Below are the code and all the weights of a small trained network. Each question names an input and a target symbol and asks about switching units off, where a switched-off unit gives its printed mean instead of its output.

import numpy as np


def w(rows, s, z=0):
    codes = np.array(rows[::2]) - 128.0
    scale = np.full(codes.shape[1], s)
    scale[-1] = z or s
    return codes * scale


def f(y):
    return y / 2 * (1 + np.tanh(0.7978845608 * (y + 0.044715 * y**3)))


def softmax(a):
    e = np.exp(a - a.max(-1, keepdims=True))
    return e / e.sum(-1, keepdims=True)


def log_softmax(a):
    a = a - a.max(-1, keepdims=True)
    return a - np.log(np.exp(a).sum(-1, keepdims=True))


def net(x, mask):
    ids = ['αβγδεζηθμξπτφψω'.index(c) for c in x.split()]
    T = len(ids)
    res = E[ids] + P[:T]
    r = res
    for j in range(3):
        rows = slice(2 * j, 2 * j + 2)
        q, k, v = (r @ M[0][rows].T for M in (Q, K, V))
        z = softmax(np.where(np.tri(T) > 0, q @ k.T / 2**0.5, -1e9)) @ v
        o = O[0][rows]
        res = res + np.where(mask[j], z, o[:, -1]) @ o[:, :-1]
    y = f(res @ A[0][:, :-1].T + A[0][:, -1])
    res = res + np.where(mask[3:15], y, B[0][:, -1]) @ B[0][:, :-1]
    return log_softmax(res[-1] @ U[:, :-1].T + U[:, -1])


Q, K, V, O, A, B = {}, {}, {}, {}, {}, {}
E = w([
[65,221,210],'α',
[197,210,1],'β',
[178,114,9],'γ',
[135,141,86],'δ',
[102,93,128],'ε',
[133,111,94],'ζ',
[150,223,58],'η',
[77,39,181],'θ',
[135,132,66],'μ',
[179,64,46],'ξ',
[145,170,51],'π',
[44,137,179],'τ',
[177,218,44],'φ',
[132,116,104],'ψ',
[69,133,201],'ω',
],0.0065)
P = w([
[72,128,93],'0',
[157,215,2],'1',
[193,78,167],'2',
[117,181,46],'3',
[103,93,147],'4',
[69,159,43],'5',
[145,165,108],'6',
[70,69,201],'7',
[6,81,15],'8',
[88,67,2],'9',
[113,56,126],'10',
],0.0073)
Q[0] = w([
[175,182,87],'head 1',
[177,166,164],'head 1',
[45,150,41],'head 2',
[254,106,176],'head 2',
[130,42,167],'head 3',
[127,18,37],'head 3',
],0.0091)
K[0] = w([
[154,143,11],'head 1',
[173,197,59],'head 1',
[34,2,132],'head 2',
[240,206,68],'head 2',
[157,231,91],'head 3',
[50,70,17],'head 3',
],0.008)
V[0] = w([
[84,38,194],'head 1',
[113,71,79],'head 1',
[163,255,65],'head 2',
[35,222,228],'head 2',
[146,158,215],'head 3',
[140,238,162],'head 3',
],0.009)
O[0] = w([
[164,185,61,48],'head 1',
[142,162,177,172],'head 1',
[25,29,91,153],'head 2',
[199,2,24,119],'head 2',
[177,47,106,4],'head 3',
[126,22,172,112],'head 3',
],0.0098,0.0028)
A[0] = w([
[31,147,34,124],'neuron 1',
[174,89,48,155],'neuron 2',
[162,61,226,65],'neuron 3',
[193,151,108,52],'neuron 4',
[227,186,254,193],'neuron 5',
[207,67,122,1],'neuron 6',
[216,99,184,23],'neuron 7',
[208,211,104,109],'neuron 8',
[61,168,180,94],'neuron 9',
[118,207,83,50],'neuron 10',
[236,183,117,114],'neuron 11',
[53,99,3,179],'neuron 12',
],0.008,0.0077)
B[0] = w([
[84,128,218,204],'neuron 1',
[223,223,192,154],'neuron 2',
[171,247,185,114],'neuron 3',
[60,117,102,106],'neuron 4',
[86,67,2,164],'neuron 5',
[11,20,120,110],'neuron 6',
[88,88,184,106],'neuron 7',
[74,50,96,147],'neuron 8',
[34,210,73,155],'neuron 9',
[7,188,90,127],'neuron 10',
[112,12,140,132],'neuron 11',
[163,46,237,254],'neuron 12',
],0.0084,0.0055)
U = w([
[41,69,185,43],'α',
[136,185,160,137],'β',
[128,148,153,126],'γ',
[178,119,145,66],'δ',
[75,188,174,60],'ε',
[119,141,176,106],'ζ',
[74,48,182,30],'η',
[216,45,186,142],'θ',
[113,149,168,68],'μ',
[128,41,1,255],'ξ',
[66,203,117,105],'π',
[95,100,179,57],'τ',
[163,154,103,163],'φ',
[237,135,141,228],'ψ',
[87,45,183,63],'ω',
],0.0068,0.0062)

Each question gives the input, a string of symbols that net reads in full, and the target symbol t.
The units are the heads (2 rows each of Q, K, V and O) and the neurons (one row each of A and B). Each row of codes is followed by its name. A weight is (code - 128) times the scale printed after its matrix; where a second scale follows, it is the last column's (O, A, B and U).
mask holds one flag per unit, heads first, then neurons. A switched-off unit (its flag False) gives its mean, the last column of its rows in O or B, instead of its output. The means were averaged over made-up inputs and are rounded, as every weight is.
A unit's drop is (log p(t) with every unit on - log p(t) with that unit switched off) / (log p(t) with every unit on - log p(t) with every unit switched off).
The circuit of an input: a set's keep is (log p(t) with only the set's units on - log p(t) with every unit switched off) / (log p(t) with every unit on - log p(t) with every unit switched off). Starting from the 12 units with the biggest drops (on a tie, the unit counted first), units are removed one at a time, each time the one whose removal leaves the highest keep (on an exact tie, the one counted first), for as long as the keep stays at least 0.8.
units of the circuit, in order: the units of the circuit, biggest drop first
unit that matters most: the unit with the biggest drop
top k neurons: the k neurons with the biggest drops, biggest first
heads that matter: for each layer, one digit per head in row order, 1 if its drop is at least 0.15 and else 0, layers parted by /
drop when u is switched off: that unit's drop, to one decimal
input ω θ ψ, target ξ: heads that matter -> 010
input μ α α, target θ: top neuron -> [neuron 9]
input θ μ θ ξ, target ξ: top 3 neurons -> [neuron 5; neuron 8; neuron 11]
input ξ θ α, target ξ: units of the circuit, in order -> [neuron 5; neuron 12]
input ψ ψ ζ ζ ξ ξ η π ξ α, target π: units of the circuit, in order -> [head 2; neuron 9; head 3; neuron 12]
input θ ω θ γ, target ξ: top 2 neurons -> [neuron 8; neuron 5]
input ψ δ θ φ, target ξ: units of the circuit, in order -> [head 2; neuron 5; neuron 8; neuron 11]
input μ ξ θ, target π: top 2 neurons -> [neuron 9; neuron 12]
input θ α θ, target θ: top 2 neurons -> [neuron 12; neuron 2]
input ω θ θ, target ξ: top 3 neurons -> [neuron 5; neuron 12; neuron 1]
input θ β ω, target α: drop when head 2 is switched off -> 1.5
input θ ζ θ ω, target ξ: drop when neuron 9 is switched off -> 0.0
input α π α β, target θ: drop when head 2 is switched off -> 0.4
input ψ α φ ε ω α β η α β, target θ: unit that matters most -> neuron 12
